Here is a tiny trained network, its code and every weight. The questions are about switching its units off for an input and a class, where a switched-off unit gives its printed mean instead of its output.

import numpy as np


def w(rows, s, z=0):
    codes = np.array(rows[::2]) - 128.0
    scale = np.full(codes.shape[1], s)
    scale[-1] = z or s
    return codes * scale


def norm(h):
    return h / np.sqrt((h * h).mean(-1, keepdims=True) + 1e-5)


def f(y):
    return np.maximum(y, 0)


def log_softmax(a):
    a = a - a.max(-1, keepdims=True)
    return a - np.log(np.exp(a).sum(-1, keepdims=True))


def net(x, mask):
    res = np.array(x, float).reshape(1, 4) / 4 @ E
    u = 0
    for l in range(4):
        y = f(norm(res) @ A[l][:, :-1].T + A[l][:, -1])
        res = res + np.where(mask[u : u + 3], y, B[l][:, -1]) @ B[l][:, :-1]
        u += 3
    return log_softmax(norm(res)[-1] @ U[:, :-1].T + U[:, -1])


A, B = {}, {}
E = w([
[106,139,192,125,121,121,140,184,169,40,139],'x0',
[152,112,49,171,103,2,58,140,156,94,83],'x1',
[36,100,76,185,185,137,180,120,121,140,124],'x2',
[151,25,23,94,26,241,182,119,82,17,98],'x3',
],0.0096)
A[0] = w([
[136,106,236,152,153,142,174,97,82,137,158,153],'L0N0',
[186,97,113,129,159,165,110,2,126,207,92,81],'L0N1',
[234,122,166,101,91,128,105,126,166,129,98,2],'L0N2',
],0.0085,0.0069)
B[0] = w([
[118,44,94,83,153,97,68,134,120,113,183,254],'L0N0',
[194,135,115,180,72,116,181,238,153,195,141,219],'L0N1',
[145,119,72,253,184,208,9,136,114,111,222,173],'L0N2',
],0.011,0.0051)
A[1] = w([
[103,149,2,97,92,61,51,155,124,68,49,97],'L1N0',
[78,140,187,127,132,145,127,208,192,30,157,2],'L1N1',
[1,131,46,194,158,126,197,134,172,125,116,53],'L1N2',
],0.0092,0.0062)
B[1] = w([
[141,99,229,222,112,114,170,43,218,201,118,254],'L1N0',
[238,142,3,151,98,104,183,223,81,254,74,192],'L1N1',
[179,117,71,145,194,160,64,120,72,110,235,206],'L1N2',
],0.012,0.0072)
A[2] = w([
[135,91,197,24,170,255,207,145,102,146,176,2],'L2N0',
[218,179,171,62,25,140,40,97,142,105,108,11],'L2N1',
[172,120,88,143,77,179,182,24,97,87,94,121],'L2N2',
],0.0095,0.0028)
B[2] = w([
[157,105,158,186,178,61,110,91,251,161,102,254],'L2N0',
[176,108,43,84,232,198,110,34,74,145,128,180],'L2N1',
[96,127,211,55,181,122,169,229,90,56,115,241],'L2N2',
],0.016,0.0064)
A[3] = w([
[45,254,126,77,161,68,40,106,112,202,158,63],'L3N0',
[145,152,122,154,130,97,184,183,148,165,135,254],'L3N1',
[124,70,114,114,146,158,15,116,152,70,242,92],'L3N2',
],0.01,0.0064)
B[3] = w([
[143,3,215,50,145,199,186,96,32,56,55,169],'L3N0',
[105,221,86,47,49,168,149,143,139,87,118,249],'L3N1',
[57,216,133,180,22,123,21,90,83,61,162,186],'L3N2',
],0.011,0.013)
U = w([
[70,94,208,47,161,140,163,116,80,66,79,254],'0',
[176,107,44,186,196,187,33,120,75,128,250,16],'1',
[137,99,143,180,140,33,129,109,254,200,122,7],'2',
[203,142,42,138,87,126,205,225,71,238,97,84],'3',
[65,190,104,127,24,176,128,114,153,115,137,204],'4',
],0.016,0.0033)

Each question gives the input, the list of numbers given to net, and the class t.
The units are the neurons (one row each of A and B). Each row of codes is followed by its name. A weight is (code - 128) times the scale printed after its matrix; where a second scale follows, it is the last column's (A, B and U).
mask holds one flag per neuron, layer by layer. A switched-off neuron (its flag False) gives its mean, the last column of its row in B, instead of its output. The means were averaged over made-up inputs and are rounded, as every weight is.
A unit's drop is (log p(t) with every unit on - log p(t) with that unit switched off) / (log p(t) with every unit on - log p(t) with every unit switched off).
The circuit of an input: a set's keep is (log p(t) with only the set's units on - log p(t) with every unit switched off) / (log p(t) with every unit on - log p(t) with every unit switched off). Starting from all 12 units, units are removed one at a time, each time the one whose removal leaves the highest keep (on an exact tie, the one counted first), for as long as the keep stays at least 0.8.
units of the circuit, in order: the units of the circuit, biggest drop first
most important unit: the unit with the biggest drop
top k neurons: the k neurons with the biggest drops, biggest first
k most important neurons of layer l: the k neurons of layer l with the biggest drops, biggest first
drop of u: that unit's drop, to one decimal
input [5,3,-7,8], class 0: units of the circuit, in order	L2N2
input [3,-3,1,-3], class 4: top 4 neurons	L3N2, L0N0, L2N2, L2N1
input [4,-2,-3,1], class 3: top 2 neurons	L1N1, L1N2
input [-8,8,6,4], class 2: top 2 neurons	L1N0, L1N1
input [8,5,-7,6], class 3: top 4 neurons	L1N1, L0N0, L1N2, L1N0
input [-7,2,-4,7], class 0: top 2 neurons	L2N2, L1N1
input [-7,-3,-5,-7], class 0: top 3 neurons	L3N0, L1N1, L1N0
input [-3,-5,-8,7], class 1: top 3 neurons	L2N1, L1N0, L0N2
input [7,-8,-2,-6], class 2: top 2 neurons	L2N0, L0N0
input [8,0,-6,-7], class 3: top 2 neurons	L1N1, L2N2
input [7,4,-8,0], class 1: top 2 neurons	L0N2, L2N1
input [7,6,7,6], class 1: top 3 neurons	L1N2, L2N0, L3N0
input [-5,-7,-7,2], class 1: 2 most important neurons of layer 0	L0N2, L0N0
input [4,8,1,5], class 2: most important unit	L1N0
input [-5,4,-7,-7], class 0: 2 most important neurons of layer 1	L1N2, L1N1
input [-8,-4,6,-1], class 3: 2 most important neurons of layer 0	L0N1, L0N2
input [1,4,1,2], class 2: drop of L1N0	4.3
input [-4,4,1,2], class 2: drop of L3N2	1.7
input [4,0,-1,1], class 3: drop of L1N1	1.1
input [-4,0,0,8], class 0: most important unit	L2N2
input [7,-4,-1,6], class 3: 2 most important neurons of layer 1	L1N1, L1N0
